Each row is followed by its group and then its class within the group.
[-0.50 -0.11 -0.22  1.17 -0.32 -1.49  1.72 -3.62  2.65  1.28 -0.20 -1.26
  0.59 -0.12 -1.02 -5.47 -2.35  0.07  3.97 -3.14] => F (10)
[ 1.60  2.03 -0.34  1.82 -4.16 -0.96  0.08 -3.49  3.69 -0.65  0.50 -1.26
  0.98 -1.86 -1.17 -5.82 -0.81  2.97  1.76 -2.52] => J (11)
[ 4.44  0.26  0.61  0.35  0.29 -0.92 -1.79 -1.74  0.58  0.36 -0.92  2.54
 -4.31 -0.41  0.90  2.30  0.96  0.22  0.78  0.37] => D (24)
[ 2.38  0.06 -0.60  1.21 -1.10  0.29 -0.61 -2.94  1.89 -1.30 -0.72  1.10
 -1.56 -0.35 -0.38  1.28  0.38  0.74 -0.64  1.11] => D (24)
[ 0.47  0.11  0.78 -0.30 -6.03 -2.86  2.34 -3.39  2.03  0.01 -0.38  0.13
  0.39 -0.93 -0.53 -0.63 -0.28 -0.58  0.19 -4.23] => D (23)
[-1.82  1.72  0.21  1.21 -0.92 -1.43  1.11 -2.06  1.51 -0.58 -0.92  0.26
 -1.17 -0.36  1.01 -3.05 -0.99  0.49 -0.97 -1.42] => F (9)
[ 0.15  0.31 -0.83 -0.12 -3.89  0.12  2.70 -3.55  1.87  1.37 -1.29 -1.52
  0.10 -2.99 -1.41 -4.01 -1.85  0.68 -0.26 -2.76] => F (9)
[-1.73  1.64  0.87  1.57 -1.80 -1.90  1.93 -3.07  3.52  0.33  0.44  0.64
  1.10 -1.88 -3.11 -4.25 -1.53  0.79  1.14 -2.67] => F (9)
[ 0.28  1.68  0.98  0.46 -0.55 -0.36  2.05 -2.85  4.42 -0.08 -0.20 -0.67
  1.44  0.55 -1.99 -4.33 -0.98  1.33  0.29 -2.52] => J (11)
[ 0.43 -1.28  1.10  0.43 -0.31 -0.30  0.50 -3.08  2.66 -0.20 -0.63  1.16
 -0.91 -1.43 -0.11 -2.57 -1.23  1.17  0.17 -0.30] => J (11)
[-0.06  1.18  0.92  1.67 -3.31 -0.98  1.34 -3.38  1.67 -0.15 -0.52 -2.65
  0.89 -0.04 -0.75 -5.58 -1.32  1.87  1.07 -4.04] => F (29)
[ 2.07  1.72  2.14  0.64  0.01 -0.75 -0.09 -2.73  1.10 -0.52 -1.78  1.07
 -1.10 -1.33 -0.48 -0.63  0.31  1.88  3.13 -1.27] => D (23)
[ 2.61  0.86  3.09  1.11 -7.86 -0.66  2.39 -6.27  6.39 -0.90  0.23  0.17
  1.41 -1.44 -1.92 -2.76 -0.60  3.31 -0.63 -2.02] => J (17)
[-1.23  2.02  0.65 -1.21  4.40 -0.15 -2.33  3.38 -1.36 -2.00 -0.80  2.92
 -2.64  0.24  0.04  4.77  2.09 -0.06  0.77  1.96] => D (24)
[ 0.13  0.41  0.50 -0.17  0.91 -1.63  0.84  0.26  1.91 -0.01 -0.87 -2.06
 -0.57 -0.35 -1.02 -3.75 -1.00 -0.32  4.52 -3.76] => D (5)
[-3.39  1.11  0.71  1.21  3.53 -1.42 -1.11  0.42 -1.72  1.22 -0.82  2.09
 -2.13 -1.18 -0.01 -2.19  0.33  0.82  0.63  0.43] => J (11)
[ 3.00 -0.37  0.34  1.23 -2.31 -1.36  0.74 -1.32  1.91  0.81 -0.29  0.31
  2.04 -0.25 -1.16  0.93  0.50  0.91  0.98  0.32] => D (24)
[-1.37  1.45 -0.39  1.46 -2.35  0.94 -0.66 -5.69  2.70 -1.93 -0.69  0.58
  5.83 -1.22 -0.29 -6.59 -0.43  0.79 -1.25 -1.87] => F (10)
[ 0.09  0.49  2.79  1.20 -2.98 -1.31  0.30 -1.15  2.65 -0.19 -0.70 -1.06
  0.78  0.00  0.17 -1.18 -0.45 -0.03  2.67 -0.43] => D (5)
[ 0.45  0.71  1.16  1.53 -2.74 -1.90  1.25 -4.38  3.00  1.01 -0.47  0.03
 -2.05 -4.09  0.02 -2.72 -0.62  1.25  0.41 -2.29] => J (17)
